Below is a small trained network, with its code and all its weights. Each question gives an input and a target symbol and asks what happens when units are switched off, that is, made to give their printed mean instead of their output.

import numpy as np


def w(rows, s, z=0):
    codes = np.array(rows[::2]) - 128.0
    scale = np.full(codes.shape[1], s)
    scale[-1] = z or s
    return codes * scale


def f(y):
    return y / 2 * (1 + np.tanh(0.7978845608 * (y + 0.044715 * y**3)))


def softmax(a):
    e = np.exp(a - a.max(-1, keepdims=True))
    return e / e.sum(-1, keepdims=True)


def log_softmax(a):
    a = a - a.max(-1, keepdims=True)
    return a - np.log(np.exp(a).sum(-1, keepdims=True))


def net(x, mask):
    ids = ['Θαζηλμφω'.index(c) for c in x.split()]
    T = len(ids)
    res = E[ids] + P[:T]
    r = res
    for j in range(3):
        rows = slice(3 * j, 3 * j + 3)
        q, k, v = (r @ M[0][rows].T for M in (Q, K, V))
        z = softmax(np.where(np.tri(T) > 0, q @ k.T / 3**0.5, -1e9)) @ v
        o = O[0][rows]
        res = res + np.where(mask[j], z, o[:, -1]) @ o[:, :-1]
    y = f(res @ A[0][:, :-1].T + A[0][:, -1])
    res = res + np.where(mask[3:11], y, B[0][:, -1]) @ B[0][:, :-1]
    return log_softmax(res[-1] @ U[:, :-1].T + U[:, -1])


Q, K, V, O, A, B = {}, {}, {}, {}, {}, {}
E = w([
[89,155,172],'Θ',
[91,123,127],'α',
[99,155,149],'ζ',
[138,151,88],'η',
[127,86,147],'λ',
[108,139,129],'μ',
[80,96,126],'φ',
[115,166,254],'ω',
],0.031)
P = w([
[111,203,3],'0',
[69,96,144],'1',
[83,105,129],'2',
[57,127,205],'3',
[72,115,122],'4',
[76,125,100],'5',
[66,139,84],'6',
],0.011)
Q[0] = w([
[178,161,183],'head 0',
[177,126,91],'head 0',
[141,77,126],'head 0',
[140,99,99],'head 1',
[97,146,248],'head 1',
[222,142,109],'head 1',
[161,73,107],'head 2',
[162,119,137],'head 2',
[108,126,83],'head 2',
],0.015)
K[0] = w([
[67,121,234],'head 0',
[92,55,86],'head 0',
[140,117,134],'head 0',
[124,93,198],'head 1',
[168,172,160],'head 1',
[112,39,142],'head 1',
[205,98,141],'head 2',
[104,10,102],'head 2',
[123,206,26],'head 2',
],0.014)
V[0] = w([
[217,219,65],'head 0',
[55,179,60],'head 0',
[45,86,1],'head 0',
[144,221,95],'head 1',
[22,124,104],'head 1',
[94,185,100],'head 1',
[91,184,216],'head 2',
[52,64,122],'head 2',
[138,101,160],'head 2',
],0.01)
O[0] = w([
[223,161,211,162],'head 0',
[193,77,110,255],'head 0',
[95,120,109,218],'head 0',
[254,110,179,199],'head 1',
[152,152,67,223],'head 1',
[203,89,103,212],'head 1',
[215,32,98,181],'head 2',
[41,7,59,151],'head 2',
[76,44,209,93],'head 2',
],0.0054,0.0096)
A[0] = w([
[171,49,53,251],'neuron 0',
[102,121,75,246],'neuron 1',
[156,134,158,81],'neuron 2',
[160,109,73,169],'neuron 3',
[97,126,203,170],'neuron 4',
[145,135,107,142],'neuron 5',
[170,8,122,100],'neuron 6',
[123,91,110,145],'neuron 7',
],0.015,0.0019)
B[0] = w([
[138,130,254,247],'neuron 0',
[180,42,163,182],'neuron 1',
[149,187,73,144],'neuron 2',
[92,121,169,189],'neuron 3',
[104,73,155,148],'neuron 4',
[71,153,129,146],'neuron 5',
[156,213,55,230],'neuron 6',
[76,87,144,161],'neuron 7',
],0.0097,0.016)
U = w([
[141,130,184,100],'Θ',
[36,171,161,5],'α',
[185,207,32,145],'ζ',
[134,136,161,123],'η',
[74,32,90,251],'λ',
[53,172,196,183],'μ',
[130,49,150,44],'φ',
[112,2,133,153],'ω',
],0.0083,0.0032)

Each question gives the input, a string of symbols that net reads in full, and the target symbol t.
The units are the heads (3 rows each of Q, K, V and O) and the neurons (one row each of A and B). Each row of codes is followed by its name. A weight is (code - 128) times the scale printed after its matrix; where a second scale follows, it is the last column's (O, A, B and U).
mask holds one flag per unit, heads first, then neurons. A switched-off unit (its flag False) gives its mean, the last column of its rows in O or B, instead of its output. The means were averaged over made-up inputs and are rounded, as every weight is.
A unit's drop is (log p(t) with every unit on - log p(t) with that unit switched off) / (log p(t) with every unit on - log p(t) with every unit switched off).
The circuit of an input: a set's keep is (log p(t) with only the set's units on - log p(t) with every unit switched off) / (log p(t) with every unit on - log p(t) with every unit switched off). Starting from all 11 units, units are removed one at a time, each time the one whose removal leaves the highest keep (on an exact tie, the one counted first), for as long as the keep stays at least 0.8.
circuit, biggest first: the units of the circuit, biggest drop first
unit that matters most: the unit with the biggest drop
top k neurons: the k neurons with the biggest drops, biggest first
which heads matter: for each layer, one digit per head in row order, 1 if its drop is at least 0.15 and else 0, layers parted by /
drop of u: that unit's drop, to one decimal
input η λ μ α, target ζ: unit that matters most => head 1
input φ μ η, target ω: which heads matter => 111
input η ω α φ, target ζ: circuit, biggest first => neuron 6; head 0; head 1
input η φ φ λ, target ζ: which heads matter => 010
input φ λ α ω μ, target ω: circuit, biggest first => neuron 1; head 0; head 2
input η μ ω η, target ζ: top 2 neurons => neuron 0; neuron 1
input λ φ φ φ, target λ: which heads matter => 010
input η α ω η ω, target ζ: which heads matter => 011
input λ η λ φ, target λ: which heads matter => 001
input φ φ μ φ λ ω, target ω: circuit, biggest first => head 2; neuron 4
input ω φ φ, target Θ: which heads matter => 001
input η λ ω λ ω φ μ, target ζ: circuit, biggest first => neuron 0; head 2
input λ λ η, target λ: which heads matter => 011
input η φ ζ, target ζ: unit that matters most => head 1
input η φ η φ η α, target ζ: which heads matter => 100
input η η φ, target ζ: which heads matter => 110
input φ λ λ η, target ω: which heads matter => 100
input φ η λ ω φ ζ, target ω: top 2 neurons => neuron 6; neuron 1
input η ω η η, target ζ: drop of head 2 => 0.5
input λ λ μ, target λ: drop of head 1 => 0.3
input φ α ζ α, target ω: drop of head 2 => 0.1
input η ω η η λ ζ, target ζ: unit that matters most => neuron 0
input η μ λ η φ η ω, target ζ: drop of neuron 0 => 0.3
